Below is a small trained network, with its code and all its weights. Each question gives an input and a target symbol and asks what happens when units are switched off, that is, made to give their printed mean instead of their output.

import numpy as np


def w(rows, s, z=0):
    codes = np.array(rows[::2]) - 128.0
    scale = np.full(codes.shape[1], s)
    scale[-1] = z or s
    return codes * scale


def f(y):
    return np.maximum(y, 0)


def softmax(a):
    e = np.exp(a - a.max(-1, keepdims=True))
    return e / e.sum(-1, keepdims=True)


def log_softmax(a):
    a = a - a.max(-1, keepdims=True)
    return a - np.log(np.exp(a).sum(-1, keepdims=True))


def net(x, mask):
    ids = ['ΘΛΠΦΨΩαβγδεζηξστ'.index(c) for c in x.split()]
    T = len(ids)
    res = E[ids] + P[:T]
    u = 0
    for l in range(2):
        q, k, v = (res @ M[l].T for M in (Q, K, V))
        z = softmax(np.where(np.tri(T) > 0, q @ k.T / 4**0.5, -1e9)) @ v
        res = res + np.where(mask[u], z, O[l][:, -1]) @ O[l][:, :-1]
        u += 1
        y = f(res @ A[l][:, :-1].T + A[l][:, -1])
        res = res + np.where(mask[u : u + 4], y, B[l][:, -1]) @ B[l][:, :-1]
        u += 4
    return log_softmax(res[-1] @ U[:, :-1].T + U[:, -1])


Q, K, V, O, A, B = {}, {}, {}, {}, {}, {}
E = w([
[40,144,138,60],'Θ',
[137,168,183,121],'Λ',
[137,133,96,120],'Π',
[109,57,187,218],'Φ',
[138,85,75,128],'Ψ',
[103,30,156,56],'Ω',
[202,35,94,150],'α',
[149,110,100,117],'β',
[121,227,165,158],'γ',
[116,232,172,153],'δ',
[83,70,127,177],'ε',
[206,94,196,58],'ζ',
[89,121,18,46],'η',
[94,160,43,121],'ξ',
[252,141,154,126],'σ',
[128,120,35,204],'τ',
],0.018)
P = w([
[105,215,2,196],'0',
[115,197,52,173],'1',
[99,162,101,171],'2',
[100,135,89,161],'3',
[98,120,91,152],'4',
[94,110,96,146],'5',
[93,109,102,142],'6',
[97,92,84,144],'7',
[93,96,88,139],'8',
[91,98,84,134],'9',
[92,90,84,131],'10',
[92,96,84,128],'11',
[89,89,76,123],'12',
[88,97,80,122],'13',
],0.0045)
Q[0] = w([
[253,239,158,182],'L0H0',
[187,7,197,157],'L0H0',
[55,52,205,181],'L0H0',
[107,113,245,195],'L0H0',
],0.005)
K[0] = w([
[89,230,253,105],'L0H0',
[13,40,121,98],'L0H0',
[91,141,130,250],'L0H0',
[223,173,239,169],'L0H0',
],0.0051)
V[0] = w([
[135,43,88,236],'L0H0',
[43,159,215,129],'L0H0',
[190,68,65,135],'L0H0',
[53,146,93,2],'L0H0',
],0.0062)
O[0] = w([
[199,127,52,156,254],'L0H0',
[150,146,129,197,101],'L0H0',
[97,109,253,187,159],'L0H0',
[175,113,53,138,60],'L0H0',
],0.0067,0.0021)
A[0] = w([
[160,242,64,254,186],'L0N0',
[195,55,108,163,184],'L0N1',
[67,87,195,228,97],'L0N2',
[250,168,170,152,1],'L0N3',
],0.0095,0.0026)
B[0] = w([
[2,159,200,164,253],'L0N0',
[217,164,238,149,250],'L0N1',
[9,83,82,170,211],'L0N2',
[112,218,31,71,173],'L0N3',
],0.0079,0.0057)
Q[1] = w([
[159,227,67,166],'L1H0',
[190,195,151,254],'L1H0',
[124,238,1,82],'L1H0',
[221,161,107,138],'L1H0',
],0.0075)
K[1] = w([
[177,250,178,174],'L1H0',
[201,183,254,112],'L1H0',
[149,178,118,124],'L1H0',
[211,154,184,157],'L1H0',
],0.0098)
V[1] = w([
[4,2,78,159],'L1H0',
[204,218,221,96],'L1H0',
[155,194,159,187],'L1H0',
[43,162,185,39],'L1H0',
],0.009)
O[1] = w([
[206,67,84,155,252],'L1H0',
[106,107,135,87,101],'L1H0',
[1,136,188,55,239],'L1H0',
[189,78,55,119,217],'L1H0',
],0.01,0.0048)
A[1] = w([
[154,189,45,150,100],'L1N0',
[114,101,181,96,187],'L1N1',
[24,189,2,254,126],'L1N2',
[42,80,249,127,253],'L1N3',
],0.0097,0.0051)
B[1] = w([
[68,82,36,55,147],'L1N0',
[144,245,52,79,174],'L1N1',
[79,229,204,2,210],'L1N2',
[144,149,23,216,249],'L1N3',
],0.0078,0.019)
U = w([
[146,123,124,152,183],'Θ',
[101,117,188,133,148],'Λ',
[148,141,147,149,91],'Π',
[97,165,171,126,47],'Φ',
[139,119,116,135,174],'Ψ',
[124,116,81,218,146],'Ω',
[107,108,188,250,158],'α',
[141,120,122,126,214],'β',
[223,172,150,100,218],'γ',
[87,127,114,145,82],'δ',
[145,142,147,136,29],'ε',
[224,126,140,163,99],'ζ',
[145,124,128,141,191],'η',
[113,112,174,51,113],'ξ',
[115,114,78,103,2],'σ',
[137,122,104,159,135],'τ',
],0.015,0.009)

Each question gives the input, a string of symbols that net reads in full, and the target symbol t.
The units are the heads (4 rows each of Q, K, V and O) and the neurons (one row each of A and B). Each row of codes is followed by its name. A weight is (code - 128) times the scale printed after its matrix; where a second scale follows, it is the last column's (O, A, B and U).
mask holds one flag per unit, layer by layer, with each layer's heads first. A switched-off unit (its flag False) gives its mean, the last column of its rows in O or B, instead of its output. The means were averaged over made-up inputs and are rounded, as every weight is.
A unit's drop is (log p(t) with every unit on - log p(t) with that unit switched off) / (log p(t) with every unit on - log p(t) with every unit switched off).
The circuit of an input: a set's keep is (log p(t) with only the set's units on - log p(t) with every unit switched off) / (log p(t) with every unit on - log p(t) with every unit switched off). Starting from all 10 units, units are removed one at a time, each time the one whose removal leaves the highest keep (on an exact tie, the one counted first), for as long as the keep stays at least 0.8.
circuit, biggest first: the units of the circuit, biggest drop first
most important unit: the unit with the biggest drop
k most important neurons: the k neurons with the biggest drops, biggest first
k most important neurons of layer l: the k neurons of layer l with the biggest drops, biggest first
drop of u: that unit's drop, to one decimal
input Λ α β β, target Ω: most important unit	L1N2
input β Λ α β Π τ ε σ, target Φ: 2 most important neurons	L0N3, L0N1
input α α Λ, target Ω: circuit, biggest first	L1N3, L1N2, L1H0
input Λ Θ Θ Ψ Λ δ Λ Θ γ, target Φ: 4 most important neurons	L1N2, L0N1, L0N0, L1N0
input σ α Π, target Ω: 3 most important neurons of layer 0	L0N2, L0N3, L0N0
input Λ Λ ζ Θ, target σ: circuit, biggest first	L1N0, L1H0
input β σ α Λ Λ Φ Ψ Θ, target Ω: 3 most important neurons	L1N2, L0N2, L0N3
input β σ ζ γ δ Λ δ, target δ: circuit, biggest first	L1N3, L1H0
input Λ Λ Θ, target σ: 4 most important neurons	L0N1, L1N0, L1N3, L1N2
input ζ η α ε Φ Ω Ω Φ Φ α β, target Ω: 3 most important neurons	L1N2, L0N0, L0N1
input τ α α Θ ξ Θ Λ, target Ω: 3 most important neurons	L1N2, L0N2, L0N1
input Φ Ω Φ γ Λ Λ Φ τ η δ δ Θ ε α, target Ω: 4 most important neurons	L1N3, L0N1, L1N2, L0N2
input β Λ Ψ τ Λ ε Φ α Π Λ Ψ τ Φ, target α: 4 most important neurons	L0N2, L0N1, L1N1, L1N3
input Φ Θ τ Λ Φ α Λ ζ η δ Λ β β α, target Ω: 3 most important neurons of layer 0	L0N1, L0N2, L0N3
input Θ δ ε α Φ σ Π δ, target δ: most important unit	L1N3
input γ γ Λ Φ β Φ ξ Λ Φ Φ Λ Ψ Φ, target α: 3 most important neurons	L0N2, L0N1, L1N1
input α δ Φ Ω β τ α Λ ζ Φ ε Π Π Θ, target Ω: 3 most important neurons of layer 0	L0N2, L0N3, L0N1
input β α Φ ξ, target ξ: drop of L1N2	0.5
input ε Λ Ω Θ Ψ ζ α Ψ ζ ζ δ, target Φ: drop of L0N0	0.2
input Φ ζ α Λ Φ Λ Ψ ξ Φ ε ε δ, target Φ: drop of L1N2	0.9
input α Ω ε Λ Φ τ, target Φ: most important neuron of layer 1	L1N2
input Π σ Φ Φ ε η Ψ γ β ε Ω, target ζ: drop of L1H0	0.4
